Below are the code and all the weights of a small trained network. Each question names an input and a class and asks about switching units off, where a switched-off unit gives its printed mean instead of its output.

import numpy as np


def w(rows, s, z=0):
    codes = np.array(rows[::2]) - 128.0
    scale = np.full(codes.shape[1], s)
    scale[-1] = z or s
    return codes * scale


def f(y):
    return np.maximum(y, 0)


def log_softmax(a):
    a = a - a.max(-1, keepdims=True)
    return a - np.log(np.exp(a).sum(-1, keepdims=True))


def net(x, mask):
    res = np.array(x, float).reshape(1, 6) / 4 @ E
    y = f(res @ A[0][:, :-1].T + A[0][:, -1])
    res = res + np.where(mask, y, B[0][:, -1]) @ B[0][:, :-1]
    return log_softmax(res[-1] @ U[:, :-1].T + U[:, -1])


A, B = {}, {}
E = w([
[132,109,139,133,168,133,113,145],'x0',
[90,107,73,141,176,154,143,125],'x1',
[44,162,254,168,185,55,203,87],'x2',
[130,92,98,111,167,117,167,124],'x3',
[165,197,94,202,137,110,195,230],'x4',
[61,127,173,13,140,187,87,221],'x5',
],0.0093)
A[0] = w([
[122,112,107,77,137,165,31,129,140],'n0',
[163,161,92,224,147,70,136,152,74],'n1',
[195,53,116,81,118,189,71,153,115],'n2',
[197,61,103,233,103,142,99,30,162],'n3',
[168,141,91,172,96,167,183,254,70],'n4',
[165,146,118,226,153,89,135,129,65],'n5',
[209,80,67,153,82,146,115,172,254],'n6',
[93,160,171,205,166,78,175,138,121],'n7',
],0.0073,0.0027)
B[0] = w([
[83,167,113,95,53,195,128,126,220],'n0',
[139,172,49,112,76,202,226,62,211],'n1',
[159,151,92,124,113,183,93,103,231],'n2',
[29,102,237,160,178,15,98,197,253],'n3',
[60,88,189,254,138,36,106,171,222],'n4',
[227,155,89,42,143,241,160,88,202],'n5',
[51,76,128,140,120,58,102,121,254],'n6',
[160,177,116,165,115,188,169,72,230],'n7',
],0.008,0.0082)
U = w([
[79,91,148,133,118,89,101,144,222],'0',
[127,121,161,221,145,90,160,107,179],'1',
[254,165,15,97,76,221,150,82,6],'2',
],0.0094,0.0021)

Each question gives the input, the list of numbers given to net, and the class t.
The units are the neurons (one row each of A and B). Each row of codes is followed by its name. A weight is (code - 128) times the scale printed after its matrix; where a second scale follows, it is the last column's (A, B and U).
mask holds one flag per neuron, in row order. A switched-off neuron (its flag False) gives its mean, the last column of its row in B, instead of its output. The means were averaged over made-up inputs and are rounded, as every weight is.
A unit's drop is (log p(t) with every unit on - log p(t) with that unit switched off) / (log p(t) with every unit on - log p(t) with every unit switched off).
The circuit of an input: a set's keep is (log p(t) with only the set's units on - log p(t) with every unit switched off) / (log p(t) with every unit on - log p(t) with every unit switched off). Starting from all 8 units, units are removed one at a time, each time the one whose removal leaves the highest keep (on an exact tie, the one counted first), for as long as the keep stays at least 0.8.
circuit, biggest first: the units of the circuit, biggest drop first
most important unit: the unit with the biggest drop
top k neurons: the k neurons with the biggest drops, biggest first
drop when u is switched off: that unit's drop, to one decimal
input [4,-1,-4,-4,-2,-4], class 0: circuit, biggest first	[n3; n7]
input [-3,-6,-8,0,7,4], class 0: most important unit	n4
input [7,-2,-3,4,-8,-6], class 0: circuit, biggest first	[n3; n7]
input [-8,2,7,3,3,-7], class 2: top 2 neurons	[n5; n1]
input [-5,-6,-7,-6,2,6], class 0: top 4 neurons	[n4; n6; n5; n1]
input [-8,3,-2,-3,-1,7], class 2: top 2 neurons	[n3; n4]
input [-5,7,4,4,3,-8], class 2: top 2 neurons	[n5; n1]
input [1,-2,-5,0,-2,8], class 2: top 2 neurons	[n3; n2]
input [-2,-5,-5,8,6,2], class 0: top 3 neurons	[n6; n7; n4]
input [-1,-7,-4,4,1,1], class 0: drop when n5 is switched off	0.7
input [-5,0,-8,7,5,4], class 0: drop when n4 is switched off	0.4
input [-7,8,-5,7,8,0], class 1: drop when n4 is switched off	1.6
input [-1,-2,-5,-7,7,-2], class 1: drop when n4 is switched off	1.2
input [-6,-4,-6,8,-8,-5], class 0: circuit, biggest first	[n3]
